Each row is followed by its class.
-166, 164, -135, -50, 356, 37, -96, 49, -208, 118, 341, -47, 50, 272, -48, -48, 336, 3, 262, -248, -2, 153, 101, 139, 81, 218, 460, -160, -107, 182, -78, 14  X
100, 386, -184, -41, -367, -180, 200, -317, 100, 83, 50, -162, -158, -373, 203, 89, 52, 367, -549, -382, -147, -4, 468, 505, -55, -209, 277, -57, -133, -78, 213, -10  U
-691, 36, -73, -153, 25, 158, 4, 26, 193, -116, 54, -199, -102, 139, -8, -158, 228, 255, 347, 288, -19, -4, -166, -107, 44, 14, -103, 52, 76, -261, -186, 233  Z
319, -68, -79, 233, -105, 210, 58, -249, -1, 188, -68, -184, -443, -82, 333, 294, 269, 332, 100, -70, -16, -65, 166, 216, 168, -53, 94, -396, -186, -268, 248, 27  K
193, -152, -55, 213, 37, -14, 45, -160, -12, 268, -36, 75, -208, -223, 341, 84, 605, 183, -157, -352, 94, 144, 326, -453, -14, 74, -52, 150, 155, 234, 347, 150  K
315, 94, -2, -58, -416, -43, -120, 143, -335, -129, -48, 22, 325, -124, 88, 37, -35, 410, -343, -142, -255, 11, 83, 637, -86, 18, 145, -45, 61, -426, -4, -284  P
-226, 381, -81, 134, 223, -41, 129, -70, 9, 201, 324, -129, -163, 94, 39, -96, 334, 357, 217, -14, 66, 337, 607, 161, -284, 103, 284, 5, -137, -90, 168, 57  K
-2, -27, 1, -166, 122, -52, 57, 361, -9, -223, -287, 332, 473, 32, 28, -324, -188, 6, -28, 136, 121, 173, 545, -132, -215, 150, -57, 284, 243, 187, 47, -85  F
-160, 51, 58, 194, 131, 19, 123, 80, -253, 192, -30, -244, 47, 483, 159, 187, 182, 80, 60, -21, -34, 251, 321, 389, -61, 335, 357, -433, -122, 43, 205, -40  F
421, 140, 43, 49, -81, 239, 6, -17, 58, 130, -448, 240, 86, -104, 126, 15, 128, 161, 80, 242, 369, 123, 153, -493, 34, 239, -168, 144, 285, -297, 424, 32  Z
160, 133, 354, 70, -46, 53, -229, 63, 80, -206, -17, 109, -147, -43, -335, 20, -312, 110, -182, 276, -59, 93, 612, 631, -455, -217, 36, -258, -12, -140, 10, -325  X
-184, -216, -255, -18, 708, -152, 219, 291, 241, 128, 278, -336, -185, 145, 70, -71, 261, -143, 382, -28, 328, 141, 562, 59, -154, -104, 42, 53, 97, 338, 53, 131  F
-264, 72, 474, 21, 14, -281, 70, -253, -358, 89, -80, -23, 17, 79, -62, -113, 507, -72, 69, -497, -618, 252, 162, 18, -13, 169, 307, 65, -21, 507, -79, 57  Z
444, 148, 336, -92, -183, 34, 149, 245, 56, -2, -688, 324, 351, 9, -19, -183, -387, 62, 245, 91, -130, 156, 683, 199, -252, -20, -258, 159, 215, 39, 258, 0  G
159, -265, 288, -250, -252, -138, -253, 81, -356, -366, -473, 481, 329, -99, 63, -437, -271, -137, 260, 122, -170, 16, 184, -250, 6, 62, -280, 269, 347, 245, -275, 157  T
-449, -323, -378, 39, 632, -167, 161, -85, -202, 120, 149, -310, -303, 180, 430, -82, 619, -51, 210, -96, 116, 330, 468, -276, 154, 513, 428, 96, 209, 88, -26, 263  Z
-404, 310, 61, 292, 410, 223, 73, 35, 399, 402, -159, -360, -175, 422, -56, 143, 437, 375, 233, -166, 242, 235, 354, 404, -200, 354, -103, -274, -273, 7, 382, 141  P
-168, 474, -212, 1, 121, -93, 213, -307, -280, 90, 209, -227, -58, 153, 30, 200, 25, 37, -332, -430, -44, 219, 48, 542, 206, 181, 691, 30, -222, -106, 62, 14  T
208, 420, 405, 112, -250, -128, -163, -78, -127, -9, -117, 56, 147, -22, -255, 182, -16, 347, -375, -230, -269, 159, -88, 505, -353, 161, 164, -83, 157, -76, 215, -311  X
-295, 391, -231, 17, 153, 199, 174, -313, -56, 91, 282, -470, -133, 154, -69, 63, -23, -164, 151, -55, 47, -1, -388, 269, 455, 305, 565, -184, -334, -182, -249, -16  N
-91, 236, 146, -33, 97, 12, -241, 344, 142, -278, 202, 71, 132, -1, -529, -125, -632, 75, 165, 818, 264, 170, 7, 201, -556, 11, -166, -32, 127, -435, -49, -228  F
-190, -15, -17, 38, 258, 106, -220, 150, 73, -133, -238, 151, 124, 225, -153, -306, -95, -192, 164, 366, 445, 224, 73, -326, -67, 337, -251, 267, 77, 173, -119, 83  Q
-153, 128, 341, 277, 323, 89, 203, -162, 246, 183, -316, -129, -364, 334, -30, 104, 337, -39, 244, -126, 57, 210, 367, 56, -142, -18, -61, -157, -195, 274, 384, 142  R
-229, 165, -754, 31, 175, 34, -139, -259, -412, 651, 713, -355, -44, 423, 480, -42, 899, 283, -459, -398, 341, 85, -258, -263, 249, 387, 475, -120, -170, -380, -32, 56  N
-405, 106, -354, -100, -300, 48, 110, -483, -52, 15, 244, -169, -84, -222, 334, -99, 100, -132, -439, -522, -410, -122, -303, -207, 460, 149, 459, 35, -149, 118, -339, 148  Q
-368, -166, 89, -36, -58, -72, 144, 62, -42, -188, -262, 23, 131, 5, -17, -45, -327, -151, -88, 228, -181, 122, 65, -149, -18, 257, -127, 2, -22, -67, -139, 181  Z
198, -201, -84, -199, 299, 17, 293, 168, -152, -16, -527, 92, 199, 123, 268, 172, -68, 133, 388, 10, 195, 86, 206, -274, 220, 283, -171, 250, 375, 69, 160, 347  T
17, 94, -169, 141, 303, -19, 86, -105, -36, 174, 161, -265, -324, 205, 124, 116, 132, 52, -115, 24, 178, 273, 528, 357, -60, -3, 331, -175, -160, -104, 136, 47  X
-281, 17, -155, 56, -171, 107, -322, -342, -179, 52, 348, 44, -163, -26, 117, -131, 167, -76, -171, -242, -336, -63, -230, -208, 91, 338, 428, -160, -9, 147, -262, -103  F
116, 352, 234, -166, -138, -133, -266, -102, -325, -103, -205, 272, 435, -123, -301, -217, -63, 157, 226, 55, -39, 39, -378, -119, 32, 436, 81, -10, 34, 148, -30, -70  F
-286, 349, 425, 4, -229, -35, -123, -129, -47, -116, -9, -79, -53, -209, -485, 47, 76, 126, 79, 198, -167, 110, -228, 161, -229, 132, 58, -59, 25, -83, 41, -62  G
552, -342, 322, -133, 258, 99, -142, 188, -362, -523, -400, 386, 272, 14, 22, -178, -342, -252, -46, 4, -32, 162, -164, -133, 98, -57, -40, 427, 207, 77, -354, -192  P
-396, 171, -107, 278, -26, 180, -20, -41, 82, 274, 289, -312, -320, 281, -115, 400, 222, 181, -99, 20, 79, 63, -176, 310, -102, 91, 78, -475, -316, -243, 208, 91  K
-378, 355, 144, 150, -275, 4, -207, -136, 138, 307, -30, 146, 74, 29, -331, -155, 230, -53, -425, -235, -39, 88, 553, 176, -313, 155, -125, -95, -233, 234, 169, 55  X
15, -46, -645, 45, 463, 99, -52, -70, -62, 170, 293, 202, -140, 200, 220, -188, 270, -250, 25, -195, 312, 48, 29, -473, 284, 227, 379, 97, -300, 127, -49, -9  K
-619, -146, 80, -13, 97, 163, 203, 62, 282, 202, -354, -181, 122, 233, 149, -47, 303, -62, 70, -225, -125, -32, 312, -208, -3, 455, -140, -112, 334, 484, -55, 213  K
-309, 230, -156, -58, 221, -85, 81, 23, 503, -78, -61, 127, -32, -179, -271, -295, -312, -196, 265, 451, 422, 76, 229, -356, -115, 16, -233, 305, 51, -63, 126, 173  Z
-477, 300, 22, -229, -185, -34, 193, -176, -324, 161, -209, 198, 436, 252, 100, -134, 111, -50, -333, -614, -378, 109, 285, 109, 72, 269, 253, 280, 184, 35, -26, 263  G
-35, 325, -212, -164, 347, -85, -75, -175, -74, -70, 529, -87, -285, -201, -308, -210, 13, -334, 55, 11, 161, 199, 156, 208, 31, -240, 577, 311, 27, -71, -151, -72  G
637, -67, -329, 9, 168, -26, -250, -62, -194, -14, 312, -56, -254, -34, 264, -15, 70, 357, -13, 214, 208, -15, -113, 49, 30, -99, 253, -253, -191, -387, -72, -360  Q
500, -12, -255, 196, 500, -54, -198, -75, -532, 177, 388, -122, -380, 474, 370, -30, 356, 134, 554, 127, 315, 413, 104, 64, 63, 32, 454, -66, -85, -278, 70, 22  Q
-178, -78, -428, 17, 285, 6, 267, -184, -32, 8, -33, -84, -338, 147, 553, 8, 93, -35, -31, -302, 11, 92, 673, 39, 75, 318, 448, -221, -113, -24, 25, 210  U
-547, 80, -24, 171, -321, 217, -117, -168, 302, 252, -185, -132, 13, 150, 177, -147, 409, 229, -327, -8, -5, -31, -148, -246, 32, 283, -232, 81, 170, -100, 135, 22  N
-466, -170, -308, 18, 458, -160, 150, -157, -278, -128, 280, -266, -369, 181, 353, -6, 142, 102, 324, -75, -259, 172, 401, 197, 13, 516, 576, -240, -130, -129, -271, 112  U
-325, 406, 647, 281, -175, -36, -38, -180, 23, 83, -273, 243, 114, 101, -413, 104, 50, -149, -343, -606, -472, 303, 233, 282, -257, 161, 79, -23, -171, 735, 329, 11  R
-143, -71, 180, 166, 185, 120, -266, -118, -132, 0, -130, 89, -78, 369, -101, -57, -131, -310, 275, 349, 148, 103, -247, -216, 116, 391, 34, -340, -212, 161, -118, 8  U
122, 235, 79, 169, 489, 47, 88, -21, 49, 175, 41, -119, -158, 227, -241, 116, -62, -137, 57, 115, 257, 357, 180, 93, -114, 70, 125, 36, -149, 69, 220, -21  R
-254, -187, -98, -1, 17, -11, 71, 127, 155, -90, -160, 106, -14, -93, 230, -177, 17, -34, 43, -263, -292, 133, 808, 239, -3, 43, 114, 166, 250, 233, 75, 106  Z
-441, 225, 203, 28, 292, -16, 123, -147, -181, -265, -30, -253, -145, 271, -206, 81, -169, -2, -105, -15, -239, 305, -6, 475, -72, 285, 431, -225, -337, 54, -204, -23  R
-377, -12, -101, 237, -236, 229, -21, -512, -56, 333, -31, -190, -321, 25, 445, 23, 461, 74, -47, -120, -341, 105, -186, -615, 276, 612, 244, -174, 12, -17, 31, 219  Q
-56, 275, 564, 44, 138, -16, -131, 105, -9, -117, -300, 61, 199, 86, -508, 176, -122, 36, -76, 69, 66, 251, -211, 150, -245, 290, -52, 27, 196, 294, 159, -160  T
180, -195, 272, 61, 374, 218, -481, 222, -94, -97, 160, 189, 142, 326, -322, -387, 38, -251, 609, 284, 232, 54, -109, 52, 53, -217, -243, 203, -17, 272, -330, -230  R
396, -339, -675, -23, 550, -3, 322, -364, -314, 92, 163, -247, -641, 35, 816, 3, 186, 68, 41, 41, 212, 179, 710, -224, 290, 23, 564, 12, -140, -314, -76, 182  F
-160, -44, -26, 97, -225, -86, -35, -163, -104, 264, 34, -126, 50, -26, 214, 30, 398, 144, -309, -243, -296, -1, 31, -137, -8, 322, 149, -122, 94, 99, 35, -89  P
357, -30, -62, -168, 208, -24, 201, 107, -253, -101, -466, 245, 297, 136, 186, -62, 8, 46, -168, -180, 122, 108, 482, 56, 100, 71, 89, 222, -21, 23, 55, -45  P
342, 68, -256, 42, 296, -170, 73, -276, -586, 160, 389, -225, -341, 253, 305, 260, 584, 289, -299, -497, -79, 193, 162, 531, 123, -187, 664, -36, -240, -340, 52, -97  X
-536, 83, 28, -9, -202, 62, -324, -165, -260, -75, 347, 79, -4, 92, -79, -182, 241, 168, 390, 283, -199, 46, -699, -437, 68, 254, 33, 105, 94, -413, -243, 141  Z
-54, 32, -167, 15, -48, 44, -162, 381, 90, -126, 140, 119, 238, -22, -362, -76, -177, -44, 179, 581, 499, -57, -192, -42, -151, -9, -338, 127, 60, -358, 19, -110  K
-115, 448, 236, 123, 71, -243, 31, 35, -332, -35, 49, -154, 1, 268, -175, 114, 32, 272, 133, -348, -267, 396, 309, 813, -364, 258, 398, -387, -316, 146, 175, 52  R
117, -173, 164, -43, -92, -56, -385, -425, -569, -99, 69, 262, -218, -121, 106, -245, 697, 125, 89, -80, -61, 6, -457, -581, 219, -75, 21, 164, -59, 12, -235, 112  K
-25, 206, 291, 207, -142, -52, 40, 25, -270, 71, 31, -22, -21, 98, -37, 261, 114, 179, -223, -237, -227, 352, 395, 516, -196, -32, 234, -135, 2, -74, 383, 23  N
-265, 337, 267, 69, -38, 46, 203, -9, 194, 8, 25, -220, -115, 56, -212, 165, -256, 99, -48, -50, -171, 158, 554, 788, -173, -250, 133, -256, -272, 32, 147, 31  T
526, 22, 497, 82, -66, -184, -68, 365, 185, -24, -511, 183, 93, -42, -62, -96, 27, 330, 180, -19, -54, 222, 594, 300, -561, -213, -410, -41, 198, 209, 417, -118  Z
-420, 60, 282, 101, 138, -4, 3, 63, 365, -54, -339, 33, 116, 49, -247, -250, -128, -367, 99, -45, -139, 124, 432, 106, -91, 273, 0, -8, 5, 626, -10, -55  P
301, 364, 54, -165, 107, -140, -62, 107, -397, -119, 229, -68, 415, -9, -275, 120, -140, -8, -305, -371, -55, 145, -500, 397, 68, 222, 536, 56, 15, 180, -174, -375  T
254, 188, 94, 119, 332, -279, 42, -150, -231, -76, 40, -203, -529, -20, -20, 272, 42, 370, 33, -224, -303, 341, 603, 699, -361, 233, 602, -453, -252, 26, 133, -169  Z
-151, -10, 261, 211, 279, -80, 102, -80, 161, 298, -319, -128, -219, 99, 55, -3, 615, 212, 269, -139, 64, 189, 474, 66, -111, 101, -167, -203, -82, 218, 437, 199  K
-450, 68, -90, 141, -97, 41, -256, -16, -44, -117, 515, -220, -148, 55, -77, -128, -154, 194, 239, 714, 217, 99, -214, 159, -200, 52, 3, -129, -52, -729, -163, -34  G
137, 210, 137, 3, 153, 178, -166, 111, 90, 307, -10, 85, 209, 213, -157, -200, 323, -158, -157, -437, 117, 111, 109, -67, -100, 53, -19, 9, -91, 407, -8, -118  Z
-58, 156, 269, 173, 90, -314, -164, -217, -214, 15, 188, -189, -274, -62, -104, -61, 542, 419, -5, -10, -144, 293, 73, 277, -263, 1, 163, -84, -249, -70, 97, -80  X
